cols: X C G R Z V D J Q
[-11  62  30 -52  44 -31  -7 -16  56] -> revef
[-24  44  10  33  11  15   1   6 -36] -> Buf
[ 31  10 -38  -2   7 -51  52 -13 -28] -> res
[-10  40 -48  43  81  11 -40  -9 -16] -> lifi
col: [-2 43] | R
col: [ 10 -38 -48] | G
col: [  6 -13] | J
col: [ 15 -51] | V
col: [ 56 -36 -28] | Q
col: [ 30  10 -38] | G
col: [ 56 -36] | Q

cols: W N P B A F S T U Y
[ 10 -98 -47  51 -14  33 -38  29 -21   4] -> Bab
[  2 -98 -17  35  -9 -12 -11 -26 -16  10] -> Buf
[ -1 -98 -17  38   1  11 -13   9 -58 -29] -> gek
[  9 -98 -10  24 -19  -2 -29   8 -28   4] -> lifi
col: [ 29 -26   9] | T
q: [ 10 -98 -47  51 -14  33 -38  29 -21   4] | Bab

cols: E L K H
[-1 40 56 40] = pudab
[ -8 -31 -38 -58] = vama
[18 78 63 53] = Fodo
[ -3 -34 -44 -60] = lifi
[30 92 71 67] = rupo
col: [ 78 -34] | L
col: [-8 18] | E

cols: lisor kiras Zovu Nonot
[  0   4  -3 -14] -> revef
[ -2 -16   4   1] -> res
[ -1 -88   9  23] -> rupo
[ -1 -88   9 -13] -> Fodo
[ 10  59 -15  18] -> pudab
[ 15 -70  -2  16] -> det
[  2 -52   2  -8] -> Fifo
[ 5 14 -5  0] -> Bab
[ 5 -1 -4  4] -> lifi
[-14  56  10   5] -> Buf
[  0 -44   9   5] -> gek
[  4 -30   1  11] -> vama
col: [-16 -88 -88  59 -70 -52  14] | kiras
col: [-88 -88  59 -70 -52  14  -1] | kiras
col: [ -2  -1  -1  10  15   2   5   5 -14   0   4] | lisor
col: [14 -1] | kiras

cols: latev sot tedu vudu pumif Rov
[ 36  33   2 -45  -3 -41] -> revef
[-48   6 -10  86 -22 -32] -> vama
[ 34  33   2 -45  -3 -41] -> Buf
col: [-41 -32] | Rov
col: [-48  34] | latev
col: [ 36 -48] | latev
col: [-32 -41] | Rov

cols: Favi Toval pupu Zumab bef sogal dabu fimo
[ 12 -16 -11   0   2  18  31   1] : rupo
[ 23 -13  34 -15 -16 -27  34 -25] : Fifo
[ 18  28 -31  15  41   9 -21 -14] : Bab
[ 20  38  -2   7  39 -18 -23  24] : res
[-51 -30  24   3 -31  -3  18  14] : revef
[ 17  20   6 -28  16 -10  -3 -20] : det
[  4 -26 -17  18 -14 -31 -16  12] : pudab
[ 10  31  10  20 -42 -15 -61  35] : Buf
[-19   0 -18  75 -34  59  37  31] : gek
col: [-16 -61  37] | dabu
col: [23 18] | Favi

cols: bes Git tid Pivoz disef
[-3 80 65 94  0] = Bab
[-3 80 18 78 82] = Fodo
[87  1  6 61 82] = res
col: [94 78] | Pivoz
col: [-3 87] | bes
col: [ 0 82] | disef
col: [80  1] | Git
col: [82 82] | disef
col: [80 80] | Git

cols: Fuviv kono leg loka dure
[-90 -78  96 -86  71] -> Buf
[-82 -92  80 -89  79] -> res
[-92 -93  93 -85  89] -> Fodo
[-69 -58  87 -80  67] -> rupo
[ 80  75 -93  80 -65] -> pudab
[ 47  63 -79  61 -41] -> gek
[ 77  88 -85  71 -71] -> lifi
[-12  -1  31 -25   2] -> revef
[-77 -71  88 -85  71] -> det
col: [-65 -41] | dure
col: [ 80  93  87 -93 -79] | leg
col: [-79 -85] | leg

cols: loni rumas dizes redu lotis fitop fuzaf nefem
[ 48  71   6  16  21  73 -63  36] -> rupo
[-66 -19   8  71  42  33  20  11] -> det
[-53  73 -67 -67  16  77  71  70] -> pudab
[ -8  -6  57 -44 -64 -24  -5 -75] -> revef
[-11  43 -70  78  33 -75  62  40] -> Fifo
col: [73 33] | fitop
col: [6 8] | dizes
col: [73 -6 43] | rumas

cols: zogak Dogo Gaton dati vul motug Duv Zeg risos ged
[-44  50  16  12 -15 -38 -46  22 -10  -9] : vama
[-44  23  -2 -14   0 -46 -91  37  16  29] : revef
[-41 -16 -23 -12  13   0  10   0  67 -20] : lifi
[-39  -1 -14 -16   7 -21 -42  18  43   9] : Fodo
col: [-14 -12] | dati
col: [-44 -44 -41] | zogak
col: [-38 -46   0] | motug
col: [ 29 -20   9] | ged
col: [-9 29] | ged
col: [-91  10] | Duv
col: [22 37  0] | Zeg

cols: ker Nav sisu bop ziz Mit mipib soron
[ 35 -52 -11  72  62  78 -14  30]  Bab
[ 19  49  35  71  73 -77  14  74]  lifi
[ 25 -48 -48  77  29 -77 -58 -81]  res
[ 78  79 -69  70  63  72  58  52]  Fifo
[ 15 -71  54 -54 -40  77 -57 -35]  vama
[ -4 -66 -16  53 -52  74  62  25]  rupo
[-73  51 -64 -38  40  34  36  45]  Buf
col: [62 73 29] | ziz
col: [-40 -52] | ziz
col: [72 71] | bop

